Here is a tiny trained network, its code and every weight. The questions are about switching its units off for an input and a target symbol, where a switched-off unit gives its printed mean instead of its output.

import numpy as np


def w(rows, s, z=0):
    codes = np.array(rows[::2]) - 128.0
    scale = np.full(codes.shape[1], s)
    scale[-1] = z or s
    return codes * scale


def f(y):
    return y / 2 * (1 + np.tanh(0.7978845608 * (y + 0.044715 * y**3)))


def softmax(a):
    e = np.exp(a - a.max(-1, keepdims=True))
    return e / e.sum(-1, keepdims=True)


def log_softmax(a):
    a = a - a.max(-1, keepdims=True)
    return a - np.log(np.exp(a).sum(-1, keepdims=True))


def net(x, mask):
    ids = ['αβζηθλξπστφψ'.index(c) for c in x.split()]
    T = len(ids)
    res = E[ids] + P[:T]
    r = res
    for j in range(3):
        rows = slice(3 * j, 3 * j + 3)
        q, k, v = (r @ M[0][rows].T for M in (Q, K, V))
        z = softmax(np.where(np.tri(T) > 0, q @ k.T / 3**0.5, -1e9)) @ v
        o = O[0][rows]
        res = res + np.where(mask[j], z, o[:, -1]) @ o[:, :-1]
    y = f(res @ A[0][:, :-1].T + A[0][:, -1])
    res = res + np.where(mask[3:15], y, B[0][:, -1]) @ B[0][:, :-1]
    return log_softmax(res[-1] @ U[:, :-1].T + U[:, -1])


Q, K, V, O, A, B = {}, {}, {}, {}, {}, {}
E = w([
[108,201,92,150,109],'α',
[99,176,74,151,112],'β',
[138,176,118,132,103],'ζ',
[108,198,87,129,56],'η',
[104,165,72,130,77],'θ',
[143,161,125,175,178],'λ',
[150,186,129,157,136],'ξ',
[157,156,147,138,143],'π',
[162,169,163,155,184],'σ',
[90,155,66,137,117],'τ',
[127,148,103,128,101],'φ',
[122,249,121,184,153],'ψ',
],0.015)
P = w([
[121,143,116,25,150],'0',
[208,179,109,115,150],'1',
[92,132,161,136,109],'2',
[80,153,56,134,230],'3',
[231,116,126,171,67],'4',
[92,107,174,171,103],'5',
[73,159,45,147,235],'6',
[220,167,121,152,67],'7',
[91,80,183,197,104],'8',
[71,163,44,160,250],'9',
[240,241,127,118,73],'10',
],0.021)
Q[0] = w([
[41,112,179,192,76],'head 1',
[131,112,125,104,113],'head 1',
[133,134,116,65,81],'head 1',
[247,187,139,198,91],'head 2',
[91,122,161,116,138],'head 2',
[113,191,64,152,155],'head 2',
[204,140,143,141,36],'head 3',
[133,93,163,110,137],'head 3',
[77,81,154,120,131],'head 3',
],0.015)
K[0] = w([
[73,84,229,153,101],'head 1',
[102,159,117,70,109],'head 1',
[190,133,117,74,103],'head 1',
[42,66,206,210,97],'head 2',
[160,125,80,136,146],'head 2',
[109,136,159,51,147],'head 2',
[82,92,160,247,92],'head 3',
[154,166,96,164,163],'head 3',
[213,153,66,118,128],'head 3',
],0.011)
V[0] = w([
[153,120,81,156,147],'head 1',
[129,106,124,92,104],'head 1',
[100,143,164,68,188],'head 1',
[232,136,216,102,183],'head 2',
[83,154,100,144,136],'head 2',
[183,161,170,108,3],'head 2',
[130,251,87,168,150],'head 3',
[56,100,46,166,220],'head 3',
[61,16,106,46,83],'head 3',
],0.015)
O[0] = w([
[177,158,148,72,60,181],'head 1',
[152,173,126,177,169,61],'head 1',
[72,144,37,155,87,145],'head 1',
[219,178,146,176,7,107],'head 2',
[84,143,103,84,152,168],'head 2',
[252,240,150,206,240,137],'head 2',
[84,201,167,13,132,251],'head 3',
[10,67,90,67,103,107],'head 3',
[145,83,100,249,201,72],'head 3',
],0.011)
A[0] = w([
[202,150,12,101,188,139],'neuron 1',
[227,152,64,88,141,4],'neuron 2',
[110,74,52,254,123,116],'neuron 3',
[74,178,88,99,204,147],'neuron 4',
[112,167,183,68,42,49],'neuron 5',
[95,214,210,189,167,211],'neuron 6',
[142,94,179,26,136,171],'neuron 7',
[202,193,162,164,99,124],'neuron 8',
[115,136,145,186,229,21],'neuron 9',
[49,112,202,93,105,137],'neuron 10',
[210,207,99,131,111,187],'neuron 11',
[162,134,27,177,247,229],'neuron 12',
],0.0094,0.013)
B[0] = w([
[203,190,121,88,72,189],'neuron 1',
[110,122,9,187,162,149],'neuron 2',
[202,92,16,73,84,141],'neuron 3',
[163,83,159,138,150,229],'neuron 4',
[136,77,114,153,198,251],'neuron 5',
[114,83,81,118,70,210],'neuron 6',
[70,158,104,157,111,237],'neuron 7',
[89,196,109,149,162,193],'neuron 8',
[120,103,97,37,175,139],'neuron 9',
[187,135,144,148,106,213],'neuron 10',
[131,34,167,102,112,235],'neuron 11',
[86,160,183,197,146,207],'neuron 12',
],0.012,0.024)
U = w([
[197,138,135,16,107,106],'α',
[86,254,129,39,112,172],'β',
[114,211,83,108,65,149],'ζ',
[139,175,71,102,188,104],'η',
[209,85,218,121,145,72],'θ',
[131,31,204,147,57,250],'λ',
[36,186,3,106,134,117],'ξ',
[204,72,97,147,119,75],'π',
[113,46,95,215,165,2],'σ',
[32,133,178,177,119,231],'τ',
[127,133,164,222,91,114],'φ',
[119,102,105,61,186,27],'ψ',
],0.0088,0.0053)

Each question gives the input, a string of symbols that net reads in full, and the target symbol t.
The units are the heads (3 rows each of Q, K, V and O) and the neurons (one row each of A and B). Each row of codes is followed by its name. A weight is (code - 128) times the scale printed after its matrix; where a second scale follows, it is the last column's (O, A, B and U).
mask holds one flag per unit, heads first, then neurons. A switched-off unit (its flag False) gives its mean, the last column of its rows in O or B, instead of its output. The means were averaged over made-up inputs and are rounded, as every weight is.
A unit's drop is (log p(t) with every unit on - log p(t) with that unit switched off) / (log p(t) with every unit on - log p(t) with every unit switched off).
The circuit of an input: a set's keep is (log p(t) with only the set's units on - log p(t) with every unit switched off) / (log p(t) with every unit on - log p(t) with every unit switched off). Starting from the 12 units with the biggest drops (on a tie, the unit counted first), units are removed one at a time, each time the one whose removal leaves the highest keep (on an exact tie, the one counted first), for as long as the keep stays at least 0.8.
units of the circuit, in order: the units of the circuit, biggest drop first
unit that matters most: the unit with the biggest drop
k most important neurons: the k neurons with the biggest drops, biggest first
which heads matter: for each layer, one digit per head in row order, 1 if its drop is at least 0.15 and else 0, layers parted by /
input ζ λ λ φ φ λ φ ξ η φ ψ, target η: unit that matters most	neuron 2
input η τ ζ η η φ φ θ β π ξ, target β: units of the circuit, in order	neuron 5; head 2
input π φ π τ λ α ψ θ ξ ψ η, target ξ: 3 most important neurons	neuron 8; neuron 2; neuron 4
input β φ ξ φ σ η λ π ξ λ, target τ: which heads matter	011
input β η ψ π, target τ: units of the circuit, in order	head 3; neuron 12; neuron 5
input θ α θ β π β θ σ, target β: units of the circuit, in order	neuron 5; head 2
input ψ ψ η θ β ψ θ β λ θ, target ψ: units of the circuit, in order	neuron 5; head 3; neuron 4
input φ ψ α λ π ψ α, target π: units of the circuit, in order	neuron 3; head 3
input ξ λ λ λ σ β β λ σ, target τ: units of the circuit, in order	neuron 7; neuron 5; head 3
input β α ζ λ π η φ θ σ π, target τ: units of the circuit, in order	head 3; neuron 12
input σ ψ β π λ π β, target λ: which heads matter	010
input θ β π τ, target η: units of the circuit, in order	neuron 1; neuron 11; head 2; neuron 4
input σ φ π α σ σ η, target λ: units of the circuit, in order	head 2; neuron 11
input θ φ λ λ α ξ β, target η: units of the circuit, in order	head 3; neuron 1; neuron 11; neuron 7
input θ ξ ζ π, target η: units of the circuit, in order	head 3; neuron 11; neuron 1; head 2
input η τ η τ α σ θ ξ, target σ: which heads matter	010
input φ λ τ φ ξ β ζ φ φ λ β, target φ: units of the circuit, in order	head 3; neuron 12
input φ ξ π ζ β, target π: units of the circuit, in order	head 2; neuron 12
input φ η ζ α θ σ φ φ, target σ: 3 most important neurons	neuron 11; neuron 5; neuron 8
input ζ τ λ α φ η φ τ ζ σ, target φ: which heads matter	111
input λ ψ α β π λ η ψ λ, target τ: 2 most important neurons	neuron 7; neuron 5
input ξ θ θ λ θ σ ψ λ β η θ, target β: which heads matter	011
input π β τ β, target ζ: 4 most important neurons	neuron 5; neuron 4; neuron 8; neuron 1
input ζ φ ζ β ζ, target ζ: which heads matter	010
input α σ β η φ π π λ, target π: which heads matter	111
input τ β π λ λ φ θ λ φ σ, target σ: 2 most important neurons	neuron 4; neuron 12
